[ -9   2   0  -4   0 -10  -1  -2  -9  11   3   7   2   1   0  -3   6   5
  -3   1   0  -3  -1 -33   3   4   9   6  -1   0  10   1  -8  16  -4  30
  36   2  -2   9  -5  -1  -1   8  -2  -3  12   2  -2  -5  -4   3   4 -25
   8  -1   3  -8   5 -13  10 -15   5  -5  11 -36  -1   4  -3 -12   9  -6
  21   1   2   8]  0
[ 23  -9  -2  -6  -1  -9  -1  -1   2   1  -1   8  -2   6   0   0  -1  10
  -2  -2  -4   4   0   1 -10 -36  -3  19  -6  10  -9  -1  13  11   1  22
 -12   1  -3   2  -2  -2  -6   0  -5   1   1  -1   3  -1   2   4  -1 -15
   4  -7   8  -8   3 -21   5  -9  13   1  -1 -20   2   7  -4   7   3   0
   1  -5  -1  -3]  7
[ -6  11  -1   6  -3  10   0   2   7 -11   3  -7   1  -8  -3   1   2  -4
   3   6   0  -1  -1  14   9  18  11 -19   8  -3  17   1 -17 -15   2 -18
  -4  -2   4  -2   0   8   9   0   3  -3 -10  -1 -10   2  -5 -18  -2  15
  -1   6  -9   5  -5  27   6  14  -7  -5  -6  11   2  -8   4   0  -2  -5
  -9   2   0   0]  8
[-11   8   1   7   2   7   0   0  -3  -7  -1  -5   3 -11  -2   0   5  -6
   0   5   0  -3  -1   3  11  26  14 -38   7  -7  11   3 -20 -24   0 -16
   8   0   6   0  -2   7   7   2  -1  -5  -9  -2 -11   1 -13  -9   4  10
  -3   9  -9   1  -1  26   2  12 -15  -7   4  -4   0  -4   2 -15   3  -7
   0  -7   2   5]  5
[  2   2  -1  -1  -4  -1  -1   1   4   2   4   5   0  -1  -1  -1   4   4
   0   2   0  -1  -1  -9   2  -5  10  10   0   5  13   0  -8  10  -3  17
   9   0  -1   5  -3   2   2   4  -1  -4   0   1  -5  -2  -7  -6   4 -10
   4  -1  -1  -4   1   2  11  -9   7  -3   1 -15   1   1  -1  -4   4  -3
   3   1   1   2]  4
[ 17  -5  -3  -3  -3  -5   0   1   5  -3   1   3  -2   3  -2   0  -2   7
   0   0  -4   3   0   7  -7 -13   3   8  -2   8   3   0   6  11   3  14
 -16   0  -2   0   0  -1  -2   0  -3   0   1  -1  -2   0   8   0  -2  -6
   3  -5   5  -3   0  -8   7  -1  10  -2  -3  -1   3   2  -1   4   2   0
  -4   2  -1  -3]  8
[  1   8  -1   8  -2   7   1   2  10 -12   1  -9   1 -10  -4   2   1  -5
   3   5   1   1   0  21   4  19  10 -23   8  -2  10   1 -11 -19   4 -28
 -17  -2   4  -3   2   9   6  -2   2  -2 -14  -2 -10   4   1 -17  -3  17
  -4   5  -8   3  -6  34   0  20 -13  -6  -9  20   3  -8   4  -2  -1  -3
 -12   4  -1  -1]  10
[ 15  -3  -3  -6  -7 -10  -1   1   9   0   6   5  -2   7  -1  -2   0  14
   1  -1  -1   3   0 -11  -7 -21   5  34  -5   9   8  -2  10  27   1  36
  -5   0  -5   3  -1  -4   0   2   0   0   1   2  -1  -3   4  -4  -5 -16
   7  -9   4  -4  -1 -11  12 -11  16   1  -4 -10   3   4  -2  10   1  -1
  -1  10  -1  -4]  7
[  3   2  -1   3  -1   2   0   1   3  -3   1  -1   1  -5  -2   0   4   0
   1   3  -1   0  -1   3   4   4  10  -4   3   1  12   1 -10  -1  -1  -8
   3   0   2   2  -2   5   2   2  -1  -4  -5  -1  -8   0  -7  -6   1   1
  -1   3  -4  -1  -1  10   6   3  -3  -5   2 -11   1  -1   1  -4   3  -4
   3  -3   1   2]  6

[ 21   4   2   2 -17  -4  10 -19  14 -18   4   4   1   1 -18   3  -1  -2
  -1  -7  11  20   9   3  -9  11   8   6  -2   6 -12   8   1   2   1 -23
  16  -3   6  -2 -13  21  13  10  -5   8  -6  -6]  3
[ 24   1   1   5  -4   2  12 -17  -6  -2  -2  -2  -7   0 -17   4  -9  -1
  -4  23  12  21  19   0  -7   2 -10   7  -2   7  -3  -1  16  -3  -5 -19
  20   0   9  -4  -3  -3  11   4  -8 -11 -18  -5]  5
[ -6   0   1  -3   3  -2  -4  -9  -5   0   2   1   6   2   9  -3   9  -1
  -1 -12 -15  -2 -12   1  -6   1   8  -4  -1   1  -2   0  -3   2  -2   9
 -15   0   2  -2  -3  10   0   6  -5   4  14   3]  4
[  3   8   2   0 -11  15   6  -4   0  -2  25   5 -10 -23 -21   0 -10   0
  -5   0   5  32  10  -1  22   9 -21   9  -2  -4  14   2   1 -16  -4   3
  29   2  18  -8  -2 -20  -6   2   2 -34  -6  -8]  10
[-20  -4   1   1  -4  -8   1   1  -6   7  -1  -4   1  -1  -3   2  -5   3
  -3   7  11   4 -10  -7   0   3  -6   1  -3 -36   7  -5  -3  -2   4   8
  -6   6 -15 -18   0 -40  -6  16  25   4  -4  -1]  4
[  2  -3   1   3  -8  -4  -5 -10  -4   0 -18  -3   2  14   5   1   4   0
   1   0  18 -16   2  -1 -19   4  17   4  -2   2 -13   0  -4   4   4 -13
 -20   3  -9   8   2  31  16   8  -7  19  -7  -3]  0
[  3   1   1   4  -7  -6   7   1  -5  -1  -3  -3   1   3  -7   8  -2  -2
  -2  16  12  17   2  -3  -8   3   3   5  -2 -25  -3   0  10   5  -3 -16
  12   2   1 -16  -4 -21  10  16   4   4  -5  -4]  8
[ -2   1   1  -5  15  -1  -4   5  -3   2   1   0   2   2   9  -5   8   0
   3 -20 -30 -19  -6   1   9  -6   2  -5  -3  19  -4   2   4   4  -1  10
 -17  -4   0   6  -4  14  -3   4  -6   5  10   3]  7
[ 36   2  -1   3 -13  11   4 -14   1 -10  -4  -5 -10  -2 -19   0  -4   0
   0  -1  14  22  23   3  -3   7   4   9  -5  22  -5  13  17 -10  -2 -13
  28   3  16  -9 -10  32  16  -3 -33  -6 -29  -1]  6
[  4   1   2   0  -7  -5   0 -14  -7  -1  -1   0   2   1  -3   2   7  -1
   0  -5  -6  -5  -5   0 -10   3  11  -4  -1   5  -1  -3  -6   5   2  -9
  -9  -1   4   1  -1  15  13   7   5  10  13  -3]  5
[ -6   0   0   3 -14   2   3  -2   6  -7   0  -4   1   1  -1  -2  -5   2
  -4   0  15  18   0   0  -3  11  -1   5  -2  -9  -1   2  -5  -3   1  -4
  12   8 -11  -2  -4   2   6   8  -5  -5 -10  -6]  3
[ -9 -15  -2   6  -5  -3   5 -20  -5   3 -22  -6   6   9  13  -1  -2   5
  -6  16  19   6  -3   0 -10   1   6   3  -1  -9  -3  -9  13   7 -13 -16
 -13  11  -5  -7  -1   1   4   9 -17  -7  -4  -1]  3
[ 20  -4   2   4  -5  -8   4 -35  -5  -2 -14  -1   1  -3 -19   9  -2   0
  -4  27  26  15   9  -2  -7  10   4   7  -4 -11  -4  -1   7   5  -1 -17
 -13  -6   7 -15  -3   3  14  25  -3  17  -6  -3]  3
[ -4  -6  -5   1   6   0  -8  20   0   6 -22  -7   1   6  11  -1  -3   4
   0  -1  14 -35   1  -1  -1   4  -3   5  -1   0   0   3  -4  -4   1  -5
 -22   4 -11  16  15   6   7   0  -3   5  -9  -6]  2
[ -2   0  -2   4  -8   0  19  -8   6 -10  -2  -4   1   4  -1   0  -3   0
  -4   0  12  17   5  -1  -5   4 -12   9  -3  -4  -3   3   6   3 -16 -22
   5   7  -5  -5  -4  -1   5   9 -10 -19  -7 -17]  2
[ 10   1   0   2  18   4  -8  27 -14  13   0   0   1  -5  -5   2  -2  -2
  -5   9 -15 -19   5   0   5 -14  -4  -3   6  12   8  -3   5   2   0   6
  -7  -4   8  11  10  -6  -2 -28  -5   6  -6   2]  7
[  1  -9   1   3  -8  -9   2  -9  -4   0 -16  -4   1   2  -3   3  -3   1
  -4  17  22   7   2  -1 -12   4   3   4  -1 -22  -1  -4   3   2   0 -11
  -4   4  -9  -8  -2   0  10  17  -6   7  -5  -4]  3

[ -3  10   3  -3 -18  13   8  19  -6   6   0   0   5   0  -9   5  -9  -8
 -15   0 -15  -4  20 -12   0  -4   7   1  -6  -2  -6 -16  -3   7   4   2
  -5  -8   4   5  -1 -10  19   6  -2  -8  -4  12   2]  1
[ -1   5  35   5 -23  13  15  36  -4   3   6   2   5   8  -8   3   5  -4
  -8   1 -19  -4  32 -19   0  -6 -26  -4   3   2   1 -33  -2 -22  -4   3
  -7  -2   1  -6 -24  -9  59  -5   1  -6 -11   2   6]  10
[ -1   8  17  -1 -29  10   9  36  -4   8  -8   1   3   0 -10   4 -11  -8
 -16   1 -20  -3  23 -19   1  -8  13   1 -12  -2  -8 -24  -9  -1   1   1
  -5  -2   4   4 -19 -14  21   2  -1 -13  -4  10   4]  2
[ -1   9  24  -5 -14  10  -1  25  -8   7  -6  -1   4 -11 -10   4 -17  -8
 -19   4 -21  -5  17 -15   1  -9  30   7  -9  -4 -16  -9 -11   6   8   1
  -5  -6   5   3  -3 -10  38   6  -2  -7  -4  16   1]  3
[ -1   6  23  -1 -18   9   7  33  -5   6  -2   1   4  -2  -6   3  -8  -6
 -15   3 -15  -4  19 -17   0  -7   4   3  -3   0  -4 -19  -6  -6   0   2
  -6  -3   3   3  -9 -11  44   2   0  -6  -5  11   3]  3
[ -3  11  -2  -8 -29  10   4  24  -6   5 -11  -1   3  -9  -9   5 -19 -11
 -15  -1 -16  -1  26 -16  -1  -5  25   6 -12  -4 -10 -10  -5  13   2   2
  -6  -4   5   3   3 -10  -6  10  -2 -12   0  18   1]  0
[ -2   6  19  -2 -24  11   1  32  -8   8  -5  -1   3 -12 -10   4 -17  -6
 -20   3 -18  -2  21 -23  -1  -8  23   8   0  -1 -11 -19  -9  -4   3   2
  -5   0   3  -2  -6  -7  29   5  -1  -5  -3  10   2]  6
[ -3   7 -12   2 -37  15   8  23 -11   4   7  -2   5  -5 -13   6  -8  -3
 -12   0 -19   0  30 -24  -3  -5   3   2   3  -1  -8 -29  -6  -9   4   3
  -6   2   2  -7 -16  -2  15   3  -1 -10  -5   5   3]  10
[ -1   9  34  -1  -7  12   3  23  -7   6   0   1   5  -7  -8   4 -10  -6
 -19   4 -18  -6  21 -11   1  -6   6   4   1  -1  -9 -19  -5  -6   6   2
  -5  -7   4  -3  -6  -8  49   4  -1  -4  -7  12   2]  6
[ -1   5  31   0 -25   9  11  37  -3   7  -6   2   4   6  -9   4  -6  -7
 -14   1 -18  -5  22 -14   1  -7   5  -2 -12  -2  -5 -22  -8  -4  -1   1
  -6  -4   4   7 -21 -15  35   0  -1 -12  -5  10   5]  1
[ -1   6  14  -2 -27  10   4  33  -7   7  -6  -1   3  -7  -9   4 -13  -6
 -17   2 -17  -2  22 -22  -1  -7  17   5  -7  -1  -8 -19  -9  -2   2   2
  -6   0   3   2 -12  -9  33   3  -1 -10  -3  10   3]  4
[ -3   7  -3   0 -26  11  12  26  -5   5   2   0   5   3  -8   3  -8  -6
 -11  -1 -12  -1  26 -20  -3  -3  -6   2  -5   2   0 -22  -3   3  -4   3
  -6  -1   2   9  -7  -9  19   4   0 -11  -4   7   4]  1
[  1  13  49  -4  -2  10   5  33  -3   5  -6   4   4   1  -7   4  -7 -10
 -19   4 -19 -10  19   0   5  -8  13   0 -11  -4  -8 -15  -4  -3   6   0
  -4 -14   6   2  -5 -15  55   3  -1 -10  -9  15   3]  3
[  0  13  52  -3  -7  11   3  29  -3   5  -6   4   2  -5  -7   4  -8  -8
 -17   2 -18  -8  23 -10   4  -7  10   1  -5  -4  -7 -21   0 -17   3   0
  -5 -11   6 -15  -7 -11  59   4   0 -12  -9  17   2]  9
[ -2   9   7  -1 -33  15   7  22  -8   5  -2   0   3  -3 -12   6  -9  -6
 -15   0 -21  -3  26 -18   0  -6  11   1  -6  -3 -11 -24  -6  -8   5   1
  -6  -4   4  -8 -15  -7  13   4  -2 -13  -6  12   3]  8
[  0   6  28  -4 -26   9   2  39  -4   8 -14   1   2  -5  -9   4 -16  -9
 -21   3 -19  -4  19 -18   1  -9  25   4 -16  -3 -11 -16 -11   3   2   1
  -4  -3   4   6 -14 -15  28   3  -1 -12  -3  15   3]  1
[ -1   5  30   4 -25  10  12  34  -5   4   3   2   4   5  -8   4  -2  -3
 -10   1 -20  -3  19 -19   0  -6 -12  -1   0   2  -1 -32  -5 -18  -3   2
  -7  -1   2  -5 -20 -10  48  -3   1  -9  -9   4   5]  8
[ -4  10 -23  -4 -18  13   6  14  -9   4   3  -3   6  -5 -10   5 -13  -7
 -15   0 -15  -2  25 -17  -2  -3   6   4   0  -1  -7 -14  -3  12   5   3
  -5  -4   4   8   3  -5   9  10  -2  -5  -2  12   1]  1
[ -1   7  30  -2 -13  11   3  32  -7   7  -2   0   5  -7  -7   3 -14  -6
 -17   4 -16  -4  22 -17   0  -8  11   6   0   0  -7 -17  -8   3   3   2
  -5  -4   4   5  -3 -10  47   4  -1  -4  -4  11   2]  2
[  0   9  53  -6 -13   9   3  36  -3   5 -15   3   1 -10  -6   3 -11  -8
 -21   2 -17  -6  24 -12   3  -9  17   5  -9  -4  -8 -15  -5 -10   1   0
  -5 -10   6 -12  -7 -11  51   5   0 -13  -5  17   1]  6
[  1   8  57  -2 -12  10   1  35  -4   6  -9   3   1  -8  -7   3  -9  -7
 -17   4 -21  -7  25 -15   3 -10  14   4  -4  -2  -8 -28  -6 -18   2   0
  -5  -6   5 -14 -17 -11  62   0   0 -10  -8  14   2]  10
